Here is a tiny trained network, its code and every weight. The questions are about switching its units off for an input and a target symbol, where a switched-off unit gives its printed mean instead of its output.

import numpy as np


def w(rows, s, z=0):
    codes = np.array(rows[::2]) - 128.0
    scale = np.full(codes.shape[1], s)
    scale[-1] = z or s
    return codes * scale


def f(y):
    return y / 2 * (1 + np.tanh(0.7978845608 * (y + 0.044715 * y**3)))


def softmax(a):
    e = np.exp(a - a.max(-1, keepdims=True))
    return e / e.sum(-1, keepdims=True)


def log_softmax(a):
    a = a - a.max(-1, keepdims=True)
    return a - np.log(np.exp(a).sum(-1, keepdims=True))


def net(x, mask):
    ids = ['βγεζθπτφ'.index(c) for c in x.split()]
    T = len(ids)
    res = E[ids] + P[:T]
    r = res
    for j in range(2):
        rows = slice(3 * j, 3 * j + 3)
        q, k, v = (r @ M[0][rows].T for M in (Q, K, V))
        z = softmax(np.where(np.tri(T) > 0, q @ k.T / 3**0.5, -1e9)) @ v
        o = O[0][rows]
        res = res + np.where(mask[j], z, o[:, -1]) @ o[:, :-1]
    y = f(res @ A[0][:, :-1].T + A[0][:, -1])
    res = res + np.where(mask[2:10], y, B[0][:, -1]) @ B[0][:, :-1]
    return log_softmax(res[-1] @ U[:, :-1].T + U[:, -1])


Q, K, V, O, A, B = {}, {}, {}, {}, {}, {}
E = w([
[52,126,229,94,248,46],'β',
[94,192,149,21,61,53],'γ',
[150,128,63,193,111,160],'ε',
[188,95,65,157,149,160],'ζ',
[187,14,121,108,174,154],'θ',
[78,52,143,133,87,56],'π',
[124,25,150,176,99,128],'τ',
[76,59,149,92,84,5],'φ',
],0.014)
P = w([
[1,156,85,75,123,231],'0',
[211,55,124,104,73,137],'1',
[233,46,138,48,134,79],'2',
[81,69,81,163,136,96],'3',
[109,64,143,158,103,76],'4',
[182,104,158,122,120,43],'5',
[120,122,136,228,63,104],'6',
[205,125,165,165,103,75],'7',
[230,180,129,231,59,94],'8',
[218,160,143,175,126,85],'9',
],0.0092)
Q[0] = w([
[143,50,94,164,190,31],'H1',
[62,60,118,5,77,94],'H1',
[184,125,147,43,43,211],'H1',
[91,62,184,188,2,62],'H2',
[62,207,140,45,52,155],'H2',
[82,179,156,94,190,123],'H2',
],0.0085)
K[0] = w([
[69,2,188,192,119,100],'H1',
[87,105,88,89,40,123],'H1',
[105,219,145,62,104,66],'H1',
[129,140,177,131,179,115],'H2',
[200,112,104,125,44,136],'H2',
[119,110,61,114,40,85],'H2',
],0.0082)
V[0] = w([
[150,7,82,137,2,130],'H1',
[94,254,113,132,135,191],'H1',
[48,137,131,34,76,117],'H1',
[105,187,161,43,121,112],'H2',
[22,182,171,133,148,137],'H2',
[20,129,35,67,110,162],'H2',
],0.0073)
O[0] = w([
[194,124,166,142,95,115,254],'H1',
[67,141,148,206,177,83,11],'H1',
[132,206,187,172,116,177,180],'H1',
[57,168,207,93,113,148,149],'H2',
[147,124,195,143,189,204,129],'H2',
[245,69,117,113,51,254,158],'H2',
],0.0083,0.0091)
A[0] = w([
[159,135,126,101,111,116,104],'N1',
[136,184,107,99,42,96,172],'N2',
[56,176,179,99,150,127,237],'N3',
[114,70,109,8,107,138,253],'N4',
[155,158,174,174,106,178,62],'N5',
[154,161,61,148,112,134,180],'N6',
[90,166,118,136,205,172,71],'N7',
[162,143,132,145,122,209,195],'N8',
],0.011,0.0023)
B[0] = w([
[98,144,66,68,128,201,192],'N1',
[164,22,81,97,162,133,246],'N2',
[254,118,112,146,93,128,172],'N3',
[103,150,116,189,68,145,248],'N4',
[147,130,84,94,194,150,184],'N5',
[100,102,196,120,93,82,153],'N6',
[97,111,80,99,131,187,132],'N7',
[114,114,101,28,54,98,210],'N8',
],0.0093,0.011)
U = w([
[14,2,51,6,95,183,137],'β',
[190,95,170,148,49,110,252],'γ',
[206,48,119,177,154,122,196],'ε',
[177,99,114,206,155,162,61],'ζ',
[85,193,152,80,44,62,67],'θ',
[98,123,184,61,111,100,113],'π',
[82,77,205,35,141,74,126],'τ',
[68,70,171,51,150,128,20],'φ',
],0.0063,0.0025)

Each question gives the input, a string of symbols that net reads in full, and the target symbol t.
The units are the heads (3 rows each of Q, K, V and O) and the neurons (one row each of A and B). Each row of codes is followed by its name. A weight is (code - 128) times the scale printed after its matrix; where a second scale follows, it is the last column's (O, A, B and U).
mask holds one flag per unit, heads first, then neurons. A switched-off unit (its flag False) gives its mean, the last column of its rows in O or B, instead of its output. The means were averaged over made-up inputs and are rounded, as every weight is.
A unit's drop is (log p(t) with every unit on - log p(t) with that unit switched off) / (log p(t) with every unit on - log p(t) with every unit switched off).
The circuit of an input: a set's keep is (log p(t) with only the set's units on - log p(t) with every unit switched off) / (log p(t) with every unit on - log p(t) with every unit switched off). Starting from all 10 units, units are removed one at a time, each time the one whose removal leaves the highest keep (on an exact tie, the one counted first), for as long as the keep stays at least 0.8.
circuit, biggest first: the units of the circuit, biggest drop first
top k neurons: the k neurons with the biggest drops, biggest first
drop of u: that unit's drop, to one decimal
input β β ε θ ζ π ζ τ, target β: circuit, biggest first : (H2; N8)
input ε τ θ γ γ φ τ θ π, target β: top 2 neurons : (N2; N3)
input τ ζ τ φ ζ φ π γ, target β: circuit, biggest first : (N2)
input φ γ ζ γ, target γ: circuit, biggest first : (H1; N3)
input β τ π γ τ π γ γ γ π, target β: top 4 neurons : (N8; N5; N3; N1)
input ε φ γ ζ π γ γ τ θ, target β: circuit, biggest first : (N8; N3)
input τ ε θ θ, target γ: top 3 neurons : (N2; N4; N5)
input π γ ε ζ θ γ τ π φ, target β: circuit, biggest first : (N2; H1)
input φ γ γ π π γ ζ, target β: circuit, biggest first : (N8; N3)
input γ ζ π β τ γ ε β τ γ, target ε: top 2 neurons : (N2; N3)
input β ζ ε, target β: circuit, biggest first : (H2; N8)
input π γ τ π, target γ: top 2 neurons : (N8; N5)
input β π γ γ π γ ε θ, target β: circuit, biggest first : (N8; H2)
input ε γ φ γ, target γ: circuit, biggest first : (N3; H1; N8)
input φ τ θ γ γ ζ, target β: top 3 neurons : (N1; N8; N3)
input β β θ ε π β τ τ π ε, target β: top 3 neurons : (N8; N3; N5)
input γ γ ε τ β β, target γ: top neuron : (N4)
input ζ π ζ θ ε τ θ γ θ φ, target β: top 2 neurons : (N2; N1)
input ε ε φ ε π θ τ π φ γ, target β: drop of N2 : 1.5
input τ ε π π, target γ: drop of N2 : 0.1
input ε γ φ φ γ τ γ γ γ, target ε: drop of H2 : 0.2
input β γ ζ π ε π θ τ, target β: top neuron : (N8)
input β φ θ π β, target γ: drop of N2 : 0.2
